Here is a tiny trained network, its code and every weight. The questions are about switching its units off for an input and a target symbol, where a switched-off unit gives its printed mean instead of its output.

import numpy as np


def w(rows, s, z=0):
    codes = np.array(rows[::2]) - 128.0
    scale = np.full(codes.shape[1], s)
    scale[-1] = z or s
    return codes * scale


def norm(h):
    return h / np.sqrt((h * h).mean(-1, keepdims=True) + 1e-5)


def f(y):
    return np.maximum(y, 0)


def softmax(a):
    e = np.exp(a - a.max(-1, keepdims=True))
    return e / e.sum(-1, keepdims=True)


def log_softmax(a):
    a = a - a.max(-1, keepdims=True)
    return a - np.log(np.exp(a).sum(-1, keepdims=True))


def net(x, mask):
    ids = ['ΞΠΨαβγδεζημστ'.index(c) for c in x.split()]
    T = len(ids)
    res = E[ids] + P[:T]
    r = norm(res)
    for j in range(2):
        rows = slice(3 * j, 3 * j + 3)
        q, k, v = (r @ M[0][rows].T for M in (Q, K, V))
        z = softmax(np.where(np.tri(T) > 0, q @ k.T / 3**0.5, -1e9)) @ v
        o = O[0][rows]
        res = res + np.where(mask[j], z, o[:, -1]) @ o[:, :-1]
    y = f(norm(res) @ A[0][:, :-1].T + A[0][:, -1])
    res = res + np.where(mask[2:14], y, B[0][:, -1]) @ B[0][:, :-1]
    return log_softmax(norm(res)[-1] @ U[:, :-1].T + U[:, -1])


Q, K, V, O, A, B = {}, {}, {}, {}, {}, {}
E = w([
[144,202,118,149,149,112,174,79,101],'Ξ',
[216,159,133,85,187,77,149,143,123],'Π',
[184,132,166,169,161,156,100,93,115],'Ψ',
[61,135,72,133,31,118,84,95,172],'α',
[170,87,106,111,132,214,111,166,132],'β',
[87,126,97,105,212,108,184,145,144],'γ',
[184,176,160,92,96,129,95,182,106],'δ',
[118,99,49,27,85,125,189,189,129],'ε',
[168,163,146,137,135,66,250,69,25],'ζ',
[207,16,128,151,110,146,171,46,94],'η',
[207,164,123,128,88,162,68,106,119],'μ',
[65,49,114,165,143,187,161,118,96],'σ',
[134,115,185,125,183,114,159,175,75],'τ',
],0.017)
P = w([
[122,140,134,74,138,201,148,127,175],'0',
[205,100,154,142,159,71,79,99,101],'1',
[128,173,72,180,147,182,141,173,124],'2',
[126,201,9,18,161,151,183,80,86],'3',
[165,118,130,134,165,78,85,111,93],'4',
[148,120,74,193,112,174,181,176,141],'5',
[59,163,90,152,81,218,183,67,72],'6',
[158,130,114,137,169,78,77,114,82],'7',
[148,136,112,198,83,147,195,189,187],'8',
[113,186,78,115,67,199,208,85,113],'9',
[154,134,98,139,181,86,68,119,61],'10',
],0.015)
Q[0] = w([
[133,194,115,136,166,129,128,159,142],'h1',
[148,48,152,155,172,50,25,220,108],'h1',
[181,154,112,250,114,145,212,180,169],'h1',
[132,137,136,177,173,48,68,152,179],'h2',
[115,83,166,116,186,90,22,125,83],'h2',
[68,158,139,36,166,145,77,34,109],'h2',
],0.021)
K[0] = w([
[108,168,148,126,166,157,86,149,157],'h1',
[106,112,119,39,199,109,23,68,41],'h1',
[108,135,236,41,139,220,178,55,216],'h1',
[80,152,107,63,180,88,46,84,110],'h2',
[150,104,69,137,164,106,57,131,2],'h2',
[133,152,28,249,132,71,120,191,95],'h2',
],0.018)
V[0] = w([
[48,89,137,142,100,237,119,202,165],'h1',
[124,77,114,91,71,41,70,129,63],'h1',
[55,88,144,155,65,144,166,3,73],'h1',
[154,125,8,127,130,76,79,75,209],'h2',
[130,99,179,200,107,243,64,131,127],'h2',
[96,105,172,191,228,81,72,108,166],'h2',
],0.019)
O[0] = w([
[51,142,108,143,96,39,87,46,195,131],'h1',
[233,93,73,142,125,37,59,234,120,9],'h1',
[180,137,56,164,192,74,208,74,56,103],'h1',
[153,73,94,252,216,109,108,105,185,162],'h2',
[102,248,109,143,74,147,199,237,142,241],'h2',
[8,173,158,203,168,115,126,56,120,142],'h2',
],0.011,0.013)
A[0] = w([
[66,153,160,55,125,78,149,65,130,137],'n1',
[184,171,100,161,149,146,170,167,122,157],'n2',
[187,124,172,129,125,111,52,125,137,79],'n3',
[143,100,40,138,140,169,199,88,204,3],'n4',
[116,152,61,123,54,83,104,123,205,185],'n5',
[160,138,128,85,107,161,220,154,155,207],'n6',
[98,154,172,142,141,179,148,153,73,134],'n7',
[121,175,173,233,162,144,130,87,185,160],'n8',
[105,75,70,203,142,66,119,149,110,214],'n9',
[165,144,121,143,86,213,156,113,216,106],'n10',
[141,122,132,99,105,129,126,249,115,140],'n11',
[122,87,94,109,150,123,74,162,134,143],'n12',
],0.018,0.0045)
B[0] = w([
[200,93,111,204,74,75,103,159,94,222],'n1',
[136,118,141,122,138,154,19,79,158,224],'n2',
[98,183,179,201,101,79,134,122,88,150],'n3',
[175,253,223,49,118,135,120,97,137,196],'n4',
[224,69,172,148,209,157,135,159,143,208],'n5',
[101,105,93,192,116,146,44,152,99,236],'n6',
[173,134,174,108,148,64,195,145,171,242],'n7',
[142,114,74,67,71,189,155,135,192,252],'n8',
[60,140,156,109,74,192,200,174,150,215],'n9',
[68,127,78,124,226,43,162,122,91,226],'n10',
[102,145,66,78,116,125,198,30,140,184],'n11',
[71,125,175,108,140,89,102,147,108,153],'n12',
],0.019,0.014)
U = w([
[128,154,174,91,180,54,213,85,41,108],'Ξ',
[21,89,205,123,172,201,91,147,126,125],'Π',
[20,207,125,182,83,196,189,164,97,116],'Ψ',
[202,158,180,91,117,180,170,142,222,35],'α',
[138,95,119,213,131,91,85,217,201,155],'β',
[94,80,102,155,62,135,123,20,175,103],'γ',
[109,79,49,36,68,135,103,194,140,157],'δ',
[149,101,204,108,161,16,113,149,123,254],'ε',
[169,77,76,134,102,228,154,152,36,244],'ζ',
[115,228,132,164,121,155,19,94,110,192],'η',
[74,138,42,92,227,63,139,108,156,104],'μ',
[217,145,113,186,71,29,178,87,106,109],'σ',
[124,155,213,94,2,117,59,179,101,115],'τ',
],0.0071,0.002)

Each question gives the input, a string of symbols that net reads in full, and the target symbol t.
The units are the heads (3 rows each of Q, K, V and O) and the neurons (one row each of A and B). Each row of codes is followed by its name. A weight is (code - 128) times the scale printed after its matrix; where a second scale follows, it is the last column's (O, A, B and U).
mask holds one flag per unit, heads first, then neurons. A switched-off unit (its flag False) gives its mean, the last column of its rows in O or B, instead of its output. The means were averaged over made-up inputs and are rounded, as every weight is.
A unit's drop is (log p(t) with every unit on - log p(t) with that unit switched off) / (log p(t) with every unit on - log p(t) with every unit switched off).
The circuit of an input: a set's keep is (log p(t) with only the set's units on - log p(t) with every unit switched off) / (log p(t) with every unit on - log p(t) with every unit switched off). Starting from the 12 units with the biggest drops (on a tie, the unit counted first), units are removed one at a time, each time the one whose removal leaves the highest keep (on an exact tie, the one counted first), for as long as the keep stays at least 0.8.
units of the circuit, in order: the units of the circuit, biggest drop first
unit that matters most: the unit with the biggest drop
k most important neurons: the k neurons with the biggest drops, biggest first
which heads matter: for each layer, one digit per head in row order, 1 if its drop is at least 0.15 and else 0, layers parted by /
input ζ Ψ σ γ γ α, target ζ: unit that matters most	h2
input ε γ η η Ψ η γ, target η: which heads matter	11
input η γ Ψ Ψ η Ψ Ξ σ η γ τ, target Ξ: which heads matter	11
input Ξ Ξ α, target Ξ: which heads matter	11
input β Ψ σ η τ γ, target β: which heads matter	11
input η Ψ σ τ Ψ Ξ Π μ, target η: which heads matter	11
input Ψ μ Ψ γ Ψ μ Ψ Ψ Ψ η, target Ψ: units of the circuit, in order	h2; n6
input β Π δ Ψ γ γ Ψ, target γ: units of the circuit, in order	h2; h1; n1
input η Ψ α, target η: 3 most important neurons	n6; n2; n4
input α η γ γ γ, target Π: which heads matter	11
input σ α α γ Π, target ε: units of the circuit, in order	h1; h2; n3; n12
input ζ δ γ, target ζ: units of the circuit, in order	h1; n6
input γ μ δ α σ β Ψ γ Ξ μ, target Ξ: units of the circuit, in order	n10; h2; n8
input Ψ σ σ γ μ Ψ γ Ψ δ, target Ψ: units of the circuit, in order	h2; h1
input α α α γ ζ ζ Ψ δ, target τ: units of the circuit, in order	n3; n10; h2
input η Ψ γ Ψ τ δ Ψ η β, target η: units of the circuit, in order	h1; n6; n2; n4
input γ ζ μ, target γ: which heads matter	01
input α γ δ μ Ψ γ α, target γ: units of the circuit, in order	h2
input σ Ψ Ψ σ μ Ψ, target σ: units of the circuit, in order	h1; n1; h2
input α γ σ Ψ δ Ξ μ, target Ξ: units of the circuit, in order	h2; n10; n8
input η Ψ Ξ Ψ, target Ξ: units of the circuit, in order	h2; n2; n8
input ε α σ μ, target σ: which heads matter	10
input τ Ψ Ψ Ψ Ξ, target γ: units of the circuit, in order	h2; n8
input Ψ γ Ψ γ α, target β: which heads matter	11
input δ α μ α Ψ σ τ, target σ: unit that matters most	h1
input Π σ Ψ Ψ α Ξ Ψ, target Ξ: which heads matter	01
input ε γ α Ψ γ η ζ, target η: units of the circuit, in order	h2; n2; n6; n8
input α Ψ σ δ α Ψ Ξ α α, target α: units of the circuit, in order	n4; n5
input Ψ η ζ Ψ η γ Ψ α σ α β, target μ: unit that matters most	n11
